Below are the code and all the weights of a small trained network. Each question names an input and a target symbol and asks about switching units off, where a switched-off unit gives its printed mean instead of its output.

import numpy as np


def w(rows, s, z=0):
    codes = np.array(rows[::2]) - 128.0
    scale = np.full(codes.shape[1], s)
    scale[-1] = z or s
    return codes * scale


def f(y):
    return np.maximum(y, 0)


def softmax(a):
    e = np.exp(a - a.max(-1, keepdims=True))
    return e / e.sum(-1, keepdims=True)


def log_softmax(a):
    a = a - a.max(-1, keepdims=True)
    return a - np.log(np.exp(a).sum(-1, keepdims=True))


def net(x, mask):
    ids = ['αβγδεηθλμξπστφψ'.index(c) for c in x.split()]
    T = len(ids)
    res = E[ids] + P[:T]
    r = res
    for j in range(2):
        rows = slice(2 * j, 2 * j + 2)
        q, k, v = (r @ M[0][rows].T for M in (Q, K, V))
        z = softmax(np.where(np.tri(T) > 0, q @ k.T / 2**0.5, -1e9)) @ v
        o = O[0][rows]
        res = res + np.where(mask[j], z, o[:, -1]) @ o[:, :-1]
    y = f(res @ A[0][:, :-1].T + A[0][:, -1])
    res = res + np.where(mask[2:14], y, B[0][:, -1]) @ B[0][:, :-1]
    return log_softmax(res[-1] @ U[:, :-1].T + U[:, -1])


Q, K, V, O, A, B = {}, {}, {}, {}, {}, {}
E = w([
[10,64,177,93,115,58,152,102,146,177,98],'α',
[36,70,194,153,181,69,178,111,63,151,183],'β',
[15,98,146,148,88,159,137,72,144,123,153],'γ',
[104,113,177,125,125,50,172,59,169,156,127],'δ',
[46,112,127,206,129,83,178,110,83,118,99],'ε',
[75,66,93,179,138,135,149,149,134,130,145],'η',
[82,80,89,116,112,95,110,81,146,156,204],'θ',
[102,123,97,152,84,85,134,84,191,191,133],'λ',
[123,78,167,149,85,93,136,145,157,126,105],'μ',
[124,173,106,151,92,130,147,119,179,159,127],'ξ',
[141,109,111,170,131,173,86,133,183,138,127],'π',
[153,39,111,112,26,75,64,125,141,115,171],'σ',
[169,95,97,101,87,87,54,175,193,157,124],'τ',
[172,152,81,167,72,65,153,159,170,139,77],'φ',
[169,159,74,188,119,100,91,183,154,117,102],'ψ',
],0.013)
P = w([
[130,57,86,179,163,175,156,40,70,206,57],'0',
[56,99,103,208,186,80,180,122,167,117,163],'1',
[130,185,125,136,113,96,108,180,145,68,142],'2',
[205,126,142,183,148,152,26,65,47,140,110],'3',
[154,156,109,170,124,77,104,139,162,62,177],'4',
[170,247,161,143,83,94,30,219,126,34,169],'5',
[143,73,165,174,172,155,66,42,31,154,95],'6',
],0.014)
Q[0] = w([
[202,106,164,86,156,254,98,64,35,173,50],'H1',
[141,187,164,23,94,174,165,218,103,107,135],'H1',
[61,177,70,167,105,28,148,198,228,45,210],'H2',
[137,41,84,230,167,103,80,50,135,158,120],'H2',
],0.047)
K[0] = w([
[50,21,81,126,145,162,253,72,125,173,109],'H1',
[38,168,206,124,178,85,108,132,76,102,152],'H1',
[191,229,141,134,117,123,16,188,111,67,157],'H2',
[238,89,38,147,131,137,192,138,163,168,55],'H2',
],0.054)
V[0] = w([
[139,192,64,143,203,238,93,134,224,146,126],'H1',
[196,22,150,186,141,178,151,252,113,72,102],'H1',
[97,155,148,174,81,195,200,63,70,43,163],'H2',
[166,247,168,211,103,83,197,88,117,135,72],'H2',
],0.022)
O[0] = w([
[162,114,101,100,205,190,74,82,144,145,86,76],'H1',
[160,2,141,155,109,127,216,122,103,117,120,99],'H1',
[157,153,95,100,68,120,163,74,100,31,97,82],'H2',
[114,86,45,100,168,46,147,84,162,88,89,255],'H2',
],0.0094,0.0075)
A[0] = w([
[171,129,97,99,188,156,81,68,111,169,89,54],'N1',
[120,176,174,139,134,139,178,184,159,131,194,40],'N2',
[215,95,97,92,181,173,132,84,64,164,82,96],'N3',
[120,154,135,50,170,124,224,170,207,34,174,60],'N4',
[126,154,116,99,124,155,158,66,119,54,101,64],'N5',
[78,186,125,81,145,146,177,172,188,63,148,53],'N6',
[183,139,134,77,127,218,119,106,13,199,117,24],'N7',
[105,184,142,47,186,175,154,130,189,99,148,97],'N8',
[231,93,166,91,155,195,147,75,58,179,96,83],'N9',
[196,75,171,108,122,160,146,84,45,115,82,130],'N10',
[89,117,177,100,144,159,194,205,237,116,182,7],'N11',
[159,144,117,101,56,180,140,112,11,148,84,69],'N12',
],0.012,0.013)
B[0] = w([
[142,148,124,148,145,211,194,176,77,77,101,254],'N1',
[113,66,36,84,123,170,154,76,116,172,118,200],'N2',
[112,93,237,75,61,69,70,72,150,179,144,251],'N3',
[109,160,119,117,189,203,176,104,117,199,148,193],'N4',
[135,94,129,134,106,97,49,203,72,138,147,180],'N5',
[173,86,200,141,107,135,149,147,147,145,41,184],'N6',
[189,152,148,153,101,40,161,85,75,183,22,174],'N7',
[100,141,118,138,96,96,101,85,89,87,172,165],'N8',
[33,108,30,101,182,116,145,197,153,78,187,218],'N9',
[208,195,88,162,91,175,115,149,172,122,100,219],'N10',
[216,212,156,101,140,77,71,169,117,30,125,170],'N11',
[125,108,161,72,249,147,175,97,163,133,186,168],'N12',
],0.016,0.014)
U = w([
[143,154,111,53,116,68,165,159,162,99,52,19],'α',
[164,97,140,100,140,143,184,122,133,141,135,58],'β',
[135,122,199,131,90,113,124,159,106,116,121,116],'γ',
[156,184,193,126,152,101,145,103,173,162,115,160],'δ',
[125,107,133,158,158,79,150,200,127,166,94,65],'ε',
[177,124,138,201,90,125,151,146,179,115,93,235],'η',
[95,145,101,136,87,114,104,122,160,181,159,253],'θ',
[92,190,119,138,125,1,110,118,185,78,97,182],'λ',
[132,149,191,133,134,33,216,160,147,73,185,207],'μ',
[122,142,93,131,179,127,145,125,117,59,85,105],'ξ',
[90,104,146,107,131,132,134,177,199,87,140,210],'π',
[168,88,67,114,106,43,146,137,103,91,138,22],'σ',
[178,127,133,114,192,101,99,156,152,139,146,122],'τ',
[154,117,54,105,201,63,141,115,204,127,120,70],'φ',
[161,43,149,137,148,54,121,76,168,93,78,181],'ψ',
],0.0043,0.0037)

Each question gives the input, a string of symbols that net reads in full, and the target symbol t.
The units are the heads (2 rows each of Q, K, V and O) and the neurons (one row each of A and B). Each row of codes is followed by its name. A weight is (code - 128) times the scale printed after its matrix; where a second scale follows, it is the last column's (O, A, B and U).
mask holds one flag per unit, heads first, then neurons. A switched-off unit (its flag False) gives its mean, the last column of its rows in O or B, instead of its output. The means were averaged over made-up inputs and are rounded, as every weight is.
A unit's drop is (log p(t) with every unit on - log p(t) with that unit switched off) / (log p(t) with every unit on - log p(t) with every unit switched off).
The circuit of an input: a set's keep is (log p(t) with only the set's units on - log p(t) with every unit switched off) / (log p(t) with every unit on - log p(t) with every unit switched off). Starting from the 12 units with the biggest drops (on a tie, the unit counted first), units are removed one at a time, each time the one whose removal leaves the highest keep (on an exact tie, the one counted first), for as long as the keep stays at least 0.8.
units of the circuit, in order: the units of the circuit, biggest drop first
unit that matters most: the unit with the biggest drop
top k neurons: the k neurons with the biggest drops, biggest first
which heads matter: for each layer, one digit per head in row order, 1 if its drop is at least 0.15 and else 0, layers parted by /
input β π μ δ η, target μ: unit that matters most	H1
input μ ε π μ, target η: which heads matter	10
input ψ α δ ε, target π: which heads matter	11
input θ ξ μ τ, target δ: units of the circuit, in order	H2; N7; N12
input μ α α, target α: which heads matter	11
input μ δ μ δ λ λ, target λ: which heads matter	10
input α α ψ μ τ, target ψ: which heads matter	11
input μ η β, target β: which heads matter	11
input λ ξ μ θ ψ, target ψ: units of the circuit, in order	H1; N3
input δ π θ, target θ: top 3 neurons	N2; N1; N8
input β δ ξ ψ δ, target ψ: top 2 neurons	N3; N9
input π φ σ μ, target α: top 3 neurons	N7; N9; N3
input λ σ η ε, target ξ: which heads matter	10
input α τ ψ φ η, target ψ: unit that matters most	H1
input β μ ξ μ θ, target ξ: units of the circuit, in order	H1; N1; N3
input α δ θ β θ μ β, target θ: units of the circuit, in order	H1; H2; N2
input ξ ε μ, target μ: units of the circuit, in order	H1; N11
input λ σ λ α σ, target σ: top 4 neurons	N2; N11; N3; N4
input τ θ λ μ λ μ θ, target ε: units of the circuit, in order	H2; N7; N9; H1
input ε α δ μ, target σ: unit that matters most	H2
input α δ η μ λ, target μ: which heads matter	10
input λ ψ λ μ ε, target μ: which heads matter	10
input μ θ θ β φ, target φ: which heads matter	01
input ε θ ε ψ, target σ: units of the circuit, in order	H2; N5
input θ α α θ σ η α, target δ: which heads matter	11
input φ γ μ σ, target ψ: units of the circuit, in order	H2; N9
